Here is a tiny trained network, its code and every weight. The questions are about switching its units off for an input and a target symbol, where a switched-off unit gives its printed mean instead of its output.

import numpy as np


def w(rows, s, z=0):
    codes = np.array(rows[::2]) - 128.0
    scale = np.full(codes.shape[1], s)
    scale[-1] = z or s
    return codes * scale


def f(y):
    return y / 2 * (1 + np.tanh(0.7978845608 * (y + 0.044715 * y**3)))


def softmax(a):
    e = np.exp(a - a.max(-1, keepdims=True))
    return e / e.sum(-1, keepdims=True)


def log_softmax(a):
    a = a - a.max(-1, keepdims=True)
    return a - np.log(np.exp(a).sum(-1, keepdims=True))


def net(x, mask):
    ids = ['αγδεζηθλστψω'.index(c) for c in x.split()]
    T = len(ids)
    res = E[ids] + P[:T]
    u = 0
    for l in range(2):
        q, k, v = (res @ M[l].T for M in (Q, K, V))
        z = softmax(np.where(np.tri(T) > 0, q @ k.T / 3**0.5, -1e9)) @ v
        res = res + np.where(mask[u], z, O[l][:, -1]) @ O[l][:, :-1]
        u += 1
        y = f(res @ A[l][:, :-1].T + A[l][:, -1])
        res = res + np.where(mask[u : u + 12], y, B[l][:, -1]) @ B[l][:, :-1]
        u += 12
    return log_softmax(res[-1] @ U[:, :-1].T + U[:, -1])


Q, K, V, O, A, B = {}, {}, {}, {}, {}, {}
E = w([
[115,113,110],'α',
[108,44,136],'γ',
[165,92,15],'δ',
[62,132,198],'ε',
[188,47,48],'ζ',
[73,215,96],'η',
[120,106,121],'θ',
[144,1,26],'λ',
[61,195,124],'σ',
[55,129,184],'τ',
[66,171,136],'ψ',
[128,81,143],'ω',
],0.019)
P = w([
[116,41,152],'0',
[150,137,165],'1',
[89,79,112],'2',
[183,179,165],'3',
[74,81,76],'4',
[197,188,167],'5',
[68,84,49],'6',
[201,178,168],'7',
[83,101,44],'8',
[50,78,2],'9',
[150,129,91],'10',
[76,95,18],'11',
[188,142,138],'12',
[176,130,130],'13',
],0.01)
Q[0] = w([
[69,131,220],'L0H1',
[254,89,168],'L0H1',
[174,226,248],'L0H1',
],0.0073)
K[0] = w([
[146,63,228],'L0H1',
[159,146,94],'L0H1',
[255,173,193],'L0H1',
],0.0078)
V[0] = w([
[49,195,130],'L0H1',
[40,132,9],'L0H1',
[37,2,127],'L0H1',
],0.0094)
O[0] = w([
[178,161,168,125],'L0H1',
[147,73,207,203],'L0H1',
[206,247,143,255],'L0H1',
],0.012,0.01)
A[0] = w([
[164,35,94,186],'L0N1',
[206,72,80,146],'L0N2',
[177,94,189,198],'L0N3',
[212,149,130,4],'L0N4',
[124,75,76,67],'L0N5',
[101,103,146,73],'L0N6',
[52,147,196,35],'L0N7',
[176,98,112,40],'L0N8',
[70,164,157,122],'L0N9',
[123,85,77,84],'L0N10',
[99,104,149,64],'L0N11',
[6,156,160,129],'L0N12',
],0.014,0.0048)
B[0] = w([
[178,225,83,177],'L0N1',
[202,109,30,202],'L0N2',
[54,164,135,254],'L0N3',
[54,182,87,206],'L0N4',
[26,192,103,126],'L0N5',
[30,145,146,113],'L0N6',
[182,184,19,142],'L0N7',
[120,2,38,149],'L0N8',
[92,64,105,163],'L0N9',
[106,211,89,122],'L0N10',
[43,115,108,113],'L0N11',
[63,218,18,161],'L0N12',
],0.0073,0.0092)
Q[1] = w([
[35,91,96],'L1H1',
[142,134,149],'L1H1',
[254,117,87],'L1H1',
],0.0073)
K[1] = w([
[97,245,169],'L1H1',
[46,60,196],'L1H1',
[187,2,83],'L1H1',
],0.0074)
V[1] = w([
[118,95,111],'L1H1',
[104,93,135],'L1H1',
[33,254,151],'L1H1',
],0.0079)
O[1] = w([
[78,102,14,75],'L1H1',
[188,253,158,3],'L1H1',
[192,167,184,242],'L1H1',
],0.0074,0.0051)
A[1] = w([
[209,219,166,195],'L1N1',
[165,254,23,199],'L1N2',
[205,209,180,160],'L1N3',
[117,184,139,71],'L1N4',
[121,125,45,43],'L1N5',
[84,218,147,3],'L1N6',
[171,93,76,7],'L1N7',
[112,40,159,135],'L1N8',
[179,51,230,137],'L1N9',
[81,196,221,145],'L1N10',
[157,178,31,59],'L1N11',
[9,92,195,122],'L1N12',
],0.0088,0.0041)
B[1] = w([
[125,83,97,225],'L1N1',
[134,120,113,248],'L1N2',
[124,98,77,214],'L1N3',
[136,169,127,148],'L1N4',
[53,154,121,154],'L1N5',
[35,156,158,157],'L1N6',
[93,161,207,144],'L1N7',
[57,62,178,125],'L1N8',
[136,178,251,140],'L1N9',
[117,175,122,182],'L1N10',
[169,145,183,176],'L1N11',
[7,177,171,123],'L1N12',
],0.011,0.017)
U = w([
[151,98,124,70],'α',
[117,142,61,242],'γ',
[40,78,171,209],'δ',
[131,85,91,3],'ε',
[21,53,80,91],'ζ',
[129,180,225,87],'η',
[166,76,108,59],'θ',
[32,252,143,70],'λ',
[129,165,188,17],'σ',
[123,145,95,132],'τ',
[152,149,175,188],'ψ',
[191,3,66,237],'ω',
],0.013,0.0042)

Each question gives the input, a string of symbols that net reads in full, and the target symbol t.
The units are the heads (3 rows each of Q, K, V and O) and the neurons (one row each of A and B). Each row of codes is followed by its name. A weight is (code - 128) times the scale printed after its matrix; where a second scale follows, it is the last column's (O, A, B and U).
mask holds one flag per unit, layer by layer, with each layer's heads first. A switched-off unit (its flag False) gives its mean, the last column of its rows in O or B, instead of its output. The means were averaged over made-up inputs and are rounded, as every weight is.
A unit's drop is (log p(t) with every unit on - log p(t) with that unit switched off) / (log p(t) with every unit on - log p(t) with every unit switched off).
The circuit of an input: a set's keep is (log p(t) with only the set's units on - log p(t) with every unit switched off) / (log p(t) with every unit on - log p(t) with every unit switched off). Starting from the 12 units with the biggest drops (on a tie, the unit counted first), units are removed one at a time, each time the one whose removal leaves the highest keep (on an exact tie, the one counted first), for as long as the keep stays at least 0.8.
circuit, biggest first: the units of the circuit, biggest drop first
top k neurons: the k neurons with the biggest drops, biggest first
top k neurons in layer l: the k neurons of layer l with the biggest drops, biggest first
input δ λ ω η λ ζ ω, target λ: top neuron => [L0N2]
input ω δ ω θ γ η ω ε ω τ δ θ δ τ, target γ: top 2 neurons => [L0N7; L0N4]
input γ γ τ ω, target γ: top 4 neurons in layer 0 => [L0N4; L0N2; L0N8; L0N9]
input η α η θ γ η λ, target λ: circuit, biggest first => [L1N5; L1N7; L0N1]
input ω τ ω τ α, target ω: top 2 neurons => [L0N3; L1N6]
input ω γ λ γ λ σ α, target λ: top 2 neurons => [L0N2; L0N8]
input λ ζ δ τ ω δ η γ γ ε θ ω ε η, target γ: circuit, biggest first => [L0N3; L1N2]
input ω ω ω, target ω: top 2 neurons => [L0N3; L1N6]
input σ η η ω ω ψ τ ψ α λ θ γ, target λ: top 4 neurons => [L0N3; L0N4; L1N10; L0N7]
input ψ γ ζ σ ω ψ ψ ω ω σ, target γ: circuit, biggest first => [L0N3; L1N7]
input γ ω θ δ η σ ω δ δ δ γ, target δ: circuit, biggest first => [L0H1; L0N3]
input ω ψ δ η ψ θ, target η: top 2 neurons => [L1N9; L0N1]
input ε γ ψ δ ω λ ψ ε ω δ η θ, target δ: top 3 neurons => [L0N2; L0N12; L0N8]
input γ ψ γ ω ω δ ω η θ, target ω: circuit, biggest first => [L1N6; L1N10]
input η θ ω, target η: top 4 neurons => [L1N9; L0N12; L0N7; L0N2]
input ω γ ψ α ψ λ ε σ ω ω δ τ σ, target γ: top 2 neurons => [L0N3; L0N1]
input ω ε ω ζ τ ζ ζ θ ω, target ζ: top neuron => [L0N2]
input ζ δ λ α, target δ: top 2 neurons in layer 0 => [L0N2; L0N1]
input θ ω η ζ γ ψ λ τ θ, target λ: top 2 neurons in layer 1 => [L1N10; L1N2]
input ω δ ω ψ ω γ ω, target ω: top 4 neurons in layer 1 => [L1N6; L1N10; L1N5; L1N7]
input ω γ η δ, target λ: top 3 neurons in layer 1 => [L1N5; L1N7; L1N1]
input ω ψ ω ψ η ψ θ, target η: top 2 neurons in layer 1 => [L1N9; L1N2]
